Below is a small trained network, with its code and all its weights. Each question gives an input and a target symbol and asks what happens when units are switched off, that is, made to give their printed mean instead of their output.

import numpy as np


def w(rows, s, z=0):
    codes = np.array(rows[::2]) - 128.0
    scale = np.full(codes.shape[1], s)
    scale[-1] = z or s
    return codes * scale


def norm(h):
    return h / np.sqrt((h * h).mean(-1, keepdims=True) + 1e-5)


def f(y):
    return np.maximum(y, 0)


def softmax(a):
    e = np.exp(a - a.max(-1, keepdims=True))
    return e / e.sum(-1, keepdims=True)


def log_softmax(a):
    a = a - a.max(-1, keepdims=True)
    return a - np.log(np.exp(a).sum(-1, keepdims=True))


def net(x, mask):
    ids = ['ΓΞΣαβδεζθλμτφψω'.index(c) for c in x.split()]
    T = len(ids)
    res = E[ids] + P[:T]
    u = 0
    for l in range(3):
        q, k, v = (norm(res) @ M[l].T for M in (Q, K, V))
        z = softmax(np.where(np.tri(T) > 0, q @ k.T / 3**0.5, -1e9)) @ v
        res = res + np.where(mask[u], z, O[l][:, -1]) @ O[l][:, :-1]
        u += 1
        y = f(norm(res) @ A[l][:, :-1].T + A[l][:, -1])
        res = res + np.where(mask[u : u + 4], y, B[l][:, -1]) @ B[l][:, :-1]
        u += 4
    return log_softmax(norm(res)[-1] @ U[:, :-1].T + U[:, -1])


Q, K, V, O, A, B = {}, {}, {}, {}, {}, {}
E = w([
[34,196,41,177,126,213,121,101,221],'Γ',
[130,133,104,159,114,153,135,178,57],'Ξ',
[121,114,165,88,168,137,249,140,175],'Σ',
[255,113,142,77,247,184,141,151,151],'α',
[161,151,76,198,138,94,163,163,88],'β',
[162,119,86,193,117,164,163,136,88],'δ',
[141,186,171,194,95,111,129,158,113],'ε',
[101,88,108,172,130,126,85,103,70],'ζ',
[179,116,106,112,74,172,113,153,141],'θ',
[36,103,226,180,181,127,79,146,228],'λ',
[114,62,169,133,130,55,232,102,194],'μ',
[163,163,132,150,102,150,119,130,154],'τ',
[149,148,136,88,132,31,159,65,58],'φ',
[146,233,80,62,84,147,92,31,55],'ψ',
[38,186,129,94,172,173,125,192,128],'ω',
],0.0073)
P = w([
[106,81,85,3,178,107,51,84,178],'0',
[105,169,219,204,172,178,139,105,62],'1',
[124,133,231,196,110,195,129,110,72],'2',
[142,127,202,208,108,164,136,140,104],'3',
[145,117,192,197,102,161,153,148,83],'4',
[144,96,167,205,108,134,135,150,105],'5',
[153,87,156,194,106,126,144,149,109],'6',
],0.0042)
Q[0] = w([
[198,14,142,246,61,143,64,254,149],'L0H0',
[219,182,47,202,17,124,126,93,54],'L0H0',
[16,224,29,151,121,224,74,179,178],'L0H0',
],0.015)
K[0] = w([
[108,44,135,67,170,97,38,143,216],'L0H0',
[147,145,17,89,93,69,63,73,162],'L0H0',
[7,195,113,134,125,177,106,107,145],'L0H0',
],0.02)
V[0] = w([
[180,4,46,178,109,149,225,76,115],'L0H0',
[163,163,216,151,110,18,112,79,190],'L0H0',
[57,139,150,164,185,185,121,91,229],'L0H0',
],0.014)
O[0] = w([
[79,160,205,100,207,249,228,46,86,59],'L0H0',
[240,23,119,168,130,3,162,148,153,92],'L0H0',
[139,40,110,189,132,195,81,145,222,254],'L0H0',
],0.0063,0.0046)
A[0] = w([
[128,132,151,89,103,54,205,87,87,30],'L0N0',
[139,185,101,130,70,140,84,78,99,82],'L0N1',
[171,136,134,142,108,83,100,111,91,122],'L0N2',
[57,56,169,84,105,104,251,106,195,4],'L0N3',
],0.021,0.0022)
B[0] = w([
[72,125,251,117,91,111,126,157,116,243],'L0N0',
[150,159,90,158,144,137,172,163,74,224],'L0N1',
[166,128,120,115,67,121,158,83,104,237],'L0N2',
[136,47,129,175,65,148,238,168,94,254],'L0N3',
],0.014,0.009)
Q[1] = w([
[162,107,204,58,132,113,179,107,108],'L1H0',
[135,255,102,82,58,86,104,111,89],'L1H0',
[61,172,126,87,90,60,49,142,188],'L1H0',
],0.02)
K[1] = w([
[193,182,249,178,113,219,205,152,49],'L1H0',
[130,223,191,24,130,68,40,101,23],'L1H0',
[123,74,201,252,124,4,26,102,150],'L1H0',
],0.015)
V[1] = w([
[130,106,150,130,156,134,234,222,147],'L1H0',
[58,143,151,188,206,30,112,112,137],'L1H0',
[187,165,162,47,67,181,130,201,244],'L1H0',
],0.011)
O[1] = w([
[196,111,147,112,192,124,104,192,129,233],'L1H0',
[103,64,158,145,9,245,90,202,167,3],'L1H0',
[78,184,197,253,252,20,185,69,146,156],'L1H0',
],0.0054,0.0073)
A[1] = w([
[109,180,95,151,148,144,98,180,129,95],'L1N0',
[115,99,119,152,167,201,102,101,141,30],'L1N1',
[217,110,191,63,253,130,100,115,150,2],'L1N2',
[178,137,151,130,207,132,119,128,115,61],'L1N3',
],0.028,0.0022)
B[1] = w([
[71,73,105,123,104,93,146,80,185,255],'L1N0',
[199,175,167,139,91,128,134,115,182,218],'L1N1',
[178,178,177,29,185,51,107,249,129,246],'L1N2',
[112,157,151,95,193,98,152,110,140,227],'L1N3',
],0.016,0.0088)
Q[2] = w([
[188,4,190,148,156,114,76,184,234],'L2H0',
[102,44,240,73,161,182,132,136,111],'L2H0',
[226,67,121,120,130,102,146,208,48],'L2H0',
],0.019)
K[2] = w([
[124,48,164,251,168,94,151,161,206],'L2H0',
[164,60,243,178,117,194,193,177,115],'L2H0',
[232,125,94,188,127,55,193,111,73],'L2H0',
],0.018)
V[2] = w([
[190,106,41,93,132,202,146,91,154],'L2H0',
[52,139,182,132,65,228,165,214,110],'L2H0',
[151,167,81,148,177,135,130,255,118],'L2H0',
],0.015)
O[2] = w([
[140,131,239,2,141,97,143,212,102,122],'L2H0',
[196,44,9,46,185,59,75,4,254,159],'L2H0',
[85,111,225,131,198,34,145,1,142,2],'L2H0',
],0.0065,0.0041)
A[2] = w([
[118,71,69,97,178,119,107,1,117,84],'L2N0',
[220,108,17,163,162,85,80,78,57,4],'L2N1',
[146,39,81,177,74,136,49,71,119,152],'L2N2',
[216,52,160,170,135,69,31,140,112,47],'L2N3',
],0.018,0.0015)
B[2] = w([
[189,89,171,210,120,142,44,146,58,211],'L2N0',
[210,175,46,98,134,80,161,55,201,187],'L2N1',
[102,144,146,82,242,88,136,117,183,254],'L2N2',
[61,98,151,78,151,250,68,140,84,230],'L2N3',
],0.012,0.0067)
U = w([
[193,163,175,173,72,165,105,104,235,88],'Γ',
[68,111,52,130,88,194,58,58,53,209],'Ξ',
[170,172,184,71,215,70,130,198,157,178],'Σ',
[89,164,171,226,217,99,140,32,102,74],'α',
[227,92,133,183,174,113,22,65,95,132],'β',
[116,185,155,82,171,245,149,38,123,114],'δ',
[211,57,82,123,62,52,25,221,130,3],'ε',
[126,122,76,17,43,204,136,204,155,70],'ζ',
[2,182,98,88,169,160,218,145,88,31],'θ',
[92,78,175,136,184,214,27,176,131,159],'λ',
[194,25,101,161,175,172,212,142,125,187],'μ',
[105,163,144,238,86,139,122,233,87,184],'τ',
[71,94,224,66,55,104,76,70,124,117],'φ',
[205,180,39,119,89,49,162,54,123,137],'ψ',
[38,103,58,147,116,40,120,134,186,135],'ω',
],0.0093,0.0035)

Each question gives the input, a string of symbols that net reads in full, and the target symbol t.
The units are the heads (3 rows each of Q, K, V and O) and the neurons (one row each of A and B). Each row of codes is followed by its name. A weight is (code - 128) times the scale printed after its matrix; where a second scale follows, it is the last column's (O, A, B and U).
mask holds one flag per unit, layer by layer, with each layer's heads first. A switched-off unit (its flag False) gives its mean, the last column of its rows in O or B, instead of its output. The means were averaged over made-up inputs and are rounded, as every weight is.
A unit's drop is (log p(t) with every unit on - log p(t) with that unit switched off) / (log p(t) with every unit on - log p(t) with every unit switched off).
The circuit of an input: a set's keep is (log p(t) with only the set's units on - log p(t) with every unit switched off) / (log p(t) with every unit on - log p(t) with every unit switched off). Starting from the 12 units with the biggest drops (on a tie, the unit counted first), units are removed one at a time, each time the one whose removal leaves the highest keep (on an exact tie, the one counted first), for as long as the keep stays at least 0.8.
units of the circuit, in order: the units of the circuit, biggest drop first
unit that matters most: the unit with the biggest drop
top k neurons: the k neurons with the biggest drops, biggest first
k most important neurons of layer l: the k neurons of layer l with the biggest drops, biggest first
drop when u is switched off: that unit's drop, to one decimal
input τ Σ τ β ζ, target τ: unit that matters most	L2H0
input α β θ φ Ξ τ ε, target α: top 2 neurons	(L0N1; L0N3)
input α λ τ τ ω δ, target α: top 4 neurons	(L0N1; L0N3; L0N0; L1N2)
input φ τ ε τ θ τ Γ, target Γ: units of the circuit, in order	(L1N1; L0H0)
input α τ τ α β ζ, target α: top 2 neurons	(L0N1; L0N3)
input φ τ ψ ω λ δ ζ, target φ: top 2 neurons	(L0N0; L0N2)
input α Ξ Γ, target Γ: units of the circuit, in order	(L0H0; L1N1)
input λ α ε, target λ: units of the circuit, in order	(L0H0; L2N3)
input μ Ξ τ ψ τ β ε, target μ: units of the circuit, in order	(L0H0; L0N3)
input Ξ α α Ξ φ ζ ω, target ω: units of the circuit, in order	(L1N0; L0H0)
input ζ τ Ξ ζ θ, target ζ: top 2 neurons	(L0N0; L0N3)
input ζ τ φ τ, target ζ: top 2 neurons	(L0N3; L0N0)
input β Σ τ ω λ β, target β: top 2 neurons	(L1N2; L2N0)
input ψ τ ζ τ τ β, target ψ: most important neuron of layer 1	(L1N2)
input β Σ Γ β Σ Σ ε, target β: top 2 neurons	(L1N2; L2N0)
input ζ Γ δ, target ζ: 2 most important neurons of layer 0	(L0N3; L0N0)
input ψ τ Γ Ξ β, target ψ: 2 most important neurons of layer 0	(L0N1; L0N2)
input θ τ Ξ, target θ: 2 most important neurons of layer 0	(L0N0; L0N3)
input τ τ β ε, target τ: drop when L1N3 is switched off	0.0
input ω α Σ Γ ω τ ζ, target ω: unit that matters most	L0H0
input δ α β Γ δ, target δ: drop when L0H0 is switched off	0.7
input τ μ λ Ξ τ, target τ: drop when L0N0 is switched off	0.3
input ψ θ Σ δ, target ψ: drop when L2N1 is switched off	0.1
input φ Ξ ε, target φ: 2 most important neurons of layer 0	(L0N0; L0N2)
input ε Σ τ Ξ τ, target ε: 2 most important neurons of layer 2	(L2N3; L2N1)
